Here is a tiny trained network, its code and every weight. The questions are about switching its units off for an input and a target symbol, where a switched-off unit gives its printed mean instead of its output.

import numpy as np


def w(rows, s, z=0):
    codes = np.array(rows[::2]) - 128.0
    scale = np.full(codes.shape[1], s)
    scale[-1] = z or s
    return codes * scale


def f(y):
    return y / 2 * (1 + np.tanh(0.7978845608 * (y + 0.044715 * y**3)))


def softmax(a):
    e = np.exp(a - a.max(-1, keepdims=True))
    return e / e.sum(-1, keepdims=True)


def log_softmax(a):
    a = a - a.max(-1, keepdims=True)
    return a - np.log(np.exp(a).sum(-1, keepdims=True))


def net(x, mask):
    ids = ['γηθμπσφ'.index(c) for c in x.split()]
    T = len(ids)
    res = E[ids] + P[:T]
    u = 0
    for l in range(2):
        q, k, v = (res @ M[l].T for M in (Q, K, V))
        z = softmax(np.where(np.tri(T) > 0, q @ k.T / 2**0.5, -1e9)) @ v
        res = res + np.where(mask[u], z, O[l][:, -1]) @ O[l][:, :-1]
        u += 1
        y = f(res @ A[l][:, :-1].T + A[l][:, -1])
        res = res + np.where(mask[u : u + 12], y, B[l][:, -1]) @ B[l][:, :-1]
        u += 12
    return log_softmax(res[-1] @ U[:, :-1].T + U[:, -1])


Q, K, V, O, A, B = {}, {}, {}, {}, {}, {}
E = w([
[141,97,72],'γ',
[111,141,113],'η',
[74,216,182],'θ',
[139,80,45],'μ',
[130,128,107],'π',
[197,129,237],'σ',
[8,11,182],'φ',
],0.017)
P = w([
[172,171,109],'0',
[144,168,39],'1',
[176,181,91],'2',
[215,165,159],'3',
[191,159,144],'4',
[170,141,116],'5',
[180,158,170],'6',
[176,133,153],'7',
[151,123,123],'8',
[161,138,167],'9',
[132,199,253],'10',
[81,196,210],'11',
[122,154,169],'12',
[169,109,177],'13',
],0.0053)
Q[0] = w([
[173,205,92],'L0H0',
[137,249,2],'L0H0',
],0.007)
K[0] = w([
[120,148,3],'L0H0',
[255,132,244],'L0H0',
],0.0038)
V[0] = w([
[106,164,30],'L0H0',
[254,209,141],'L0H0',
],0.0085)
O[0] = w([
[47,243,18,254],'L0H0',
[169,254,62,46],'L0H0',
],0.0098,0.00073)
A[0] = w([
[201,120,92,124],'L0N0',
[85,15,183,70],'L0N1',
[136,72,150,93],'L0N2',
[208,122,131,59],'L0N3',
[25,223,146,143],'L0N4',
[220,207,75,46],'L0N5',
[207,155,241,167],'L0N6',
[198,255,52,190],'L0N7',
[126,35,157,63],'L0N8',
[94,108,125,209],'L0N9',
[139,225,235,211],'L0N10',
[6,101,107,253],'L0N11',
],0.0091,0.0044)
B[0] = w([
[126,230,255,152],'L0N0',
[140,212,101,205],'L0N1',
[88,179,154,151],'L0N2',
[53,162,111,129],'L0N3',
[158,84,64,161],'L0N4',
[158,172,202,168],'L0N5',
[111,97,22,181],'L0N6',
[211,194,109,254],'L0N7',
[142,181,132,174],'L0N8',
[240,141,185,163],'L0N9',
[177,68,116,197],'L0N10',
[152,185,95,203],'L0N11',
],0.0057,0.0086)
Q[1] = w([
[27,156,101],'L1H0',
[2,53,207],'L1H0',
],0.0084)
K[1] = w([
[254,178,129],'L1H0',
[168,205,64],'L1H0',
],0.0093)
V[1] = w([
[122,218,204],'L1H0',
[140,3,137],'L1H0',
],0.011)
O[1] = w([
[3,188,228,190],'L1H0',
[237,139,154,7],'L1H0',
],0.0079,0.011)
A[1] = w([
[136,193,135,128],'L1N0',
[201,103,151,253],'L1N1',
[49,110,54,56],'L1N2',
[85,200,179,62],'L1N3',
[165,114,130,170],'L1N4',
[119,174,227,141],'L1N5',
[54,107,49,78],'L1N6',
[254,110,121,12],'L1N7',
[240,197,27,50],'L1N8',
[153,127,82,207],'L1N9',
[167,147,88,153],'L1N10',
[99,157,123,136],'L1N11',
],0.0097,0.0066)
B[1] = w([
[143,91,128,221],'L1N0',
[167,254,187,194],'L1N1',
[146,98,176,188],'L1N2',
[182,131,163,253],'L1N3',
[165,176,100,140],'L1N4',
[147,30,48,232],'L1N5',
[115,89,176,191],'L1N6',
[19,130,107,149],'L1N7',
[114,37,205,227],'L1N8',
[175,134,45,202],'L1N9',
[198,109,94,178],'L1N10',
[149,183,56,215],'L1N11',
],0.0072,0.0059)
U = w([
[142,151,71,1],'γ',
[111,221,97,134],'η',
[161,73,33,146],'θ',
[149,87,3,85],'μ',
[113,204,3,154],'π',
[236,123,183,165],'σ',
[79,60,213,185],'φ',
],0.0065,0.0045)

Each question gives the input, a string of symbols that net reads in full, and the target symbol t.
The units are the heads (2 rows each of Q, K, V and O) and the neurons (one row each of A and B). Each row of codes is followed by its name. A weight is (code - 128) times the scale printed after its matrix; where a second scale follows, it is the last column's (O, A, B and U).
mask holds one flag per unit, layer by layer, with each layer's heads first. A switched-off unit (its flag False) gives its mean, the last column of its rows in O or B, instead of its output. The means were averaged over made-up inputs and are rounded, as every weight is.
A unit's drop is (log p(t) with every unit on - log p(t) with that unit switched off) / (log p(t) with every unit on - log p(t) with every unit switched off).
The circuit of an input: a set's keep is (log p(t) with only the set's units on - log p(t) with every unit switched off) / (log p(t) with every unit on - log p(t) with every unit switched off). Starting from the 12 units with the biggest drops (on a tie, the unit counted first), units are removed one at a time, each time the one whose removal leaves the highest keep (on an exact tie, the one counted first), for as long as the keep stays at least 0.8.
circuit, biggest first: the units of the circuit, biggest drop first
most important unit: the unit with the biggest drop
k most important neurons: the k neurons with the biggest drops, biggest first
top k neurons in layer l: the k neurons of layer l with the biggest drops, biggest first
drop when u is switched off: that unit's drop, to one decimal
input φ π π π γ σ σ π φ σ π σ μ φ, target σ: circuit, biggest first : [L0N1, L0H0, L1H0, L0N9]
input π π μ σ γ θ, target σ: most important unit : L0N10
input φ σ φ η σ, target φ: top 3 neurons in layer 1 : [L1N9, L1N11, L1N10]
input σ φ μ θ, target φ: 4 most important neurons : [L0N1, L0N2, L0N8, L0N7]
input γ π σ σ η σ μ, target σ: 2 most important neurons : [L0N6, L0N10]
input φ μ μ π μ π σ σ π γ, target σ: 3 most important neurons : [L0N11, L0N8, L0N9]
input φ θ π φ π γ μ μ π η θ σ φ φ, target σ: circuit, biggest first : [L0H0, L1H0, L0N9, L0N1]
input η φ π φ η π π π φ π, target φ: circuit, biggest first : [L0H0, L0N7]
input π φ σ, target φ: 2 most important neurons : [L0N1, L0N2]
input μ γ σ σ π μ, target σ: top 2 neurons in layer 0 : [L0N10, L0N6]
input μ π θ η σ γ η π π γ φ π π, target φ: 3 most important neurons : [L0N1, L0N7, L1N9]
input μ π θ σ σ μ η, target σ: top 4 neurons in layer 0 : [L0N10, L0N6, L0N7, L0N1]
input φ π μ φ σ σ σ θ, target σ: 3 most important neurons : [L0N11, L0N9, L0N10]
input π μ μ σ π μ π σ μ φ γ, target φ: most important unit : L0H0
input μ φ θ μ, target φ: 4 most important neurons : [L0N1, L0N2, L0N6, L0N7]
input σ θ π γ μ π σ π φ θ, target φ: top 2 neurons in layer 0 : [L0N1, L0N8]
input φ θ σ γ γ μ π π π π γ σ π, target σ: 3 most important neurons : [L0N11, L0N6, L0N9]
input π γ γ μ π π θ φ γ η, target φ: top 2 neurons in layer 0 : [L0N1, L0N8]
input μ π μ φ σ σ π θ σ π, target σ: top 2 neurons in layer 1 : [L1N1, L1N8]
input μ θ μ φ γ, target φ: most important neuron : [L0N1]
input π μ μ π π π μ σ π μ π φ μ η, target φ: top 3 neurons in layer 0 : [L0N1, L0N7, L0N6]
input μ σ η, target σ: drop when L0N11 is switched off : 0.1
input π φ π π γ π π σ μ π μ σ γ, target σ: drop when L1N2 is switched off : -0.1
input η γ γ θ η π π φ π μ, target φ: drop when L0N8 is switched off : 0.2
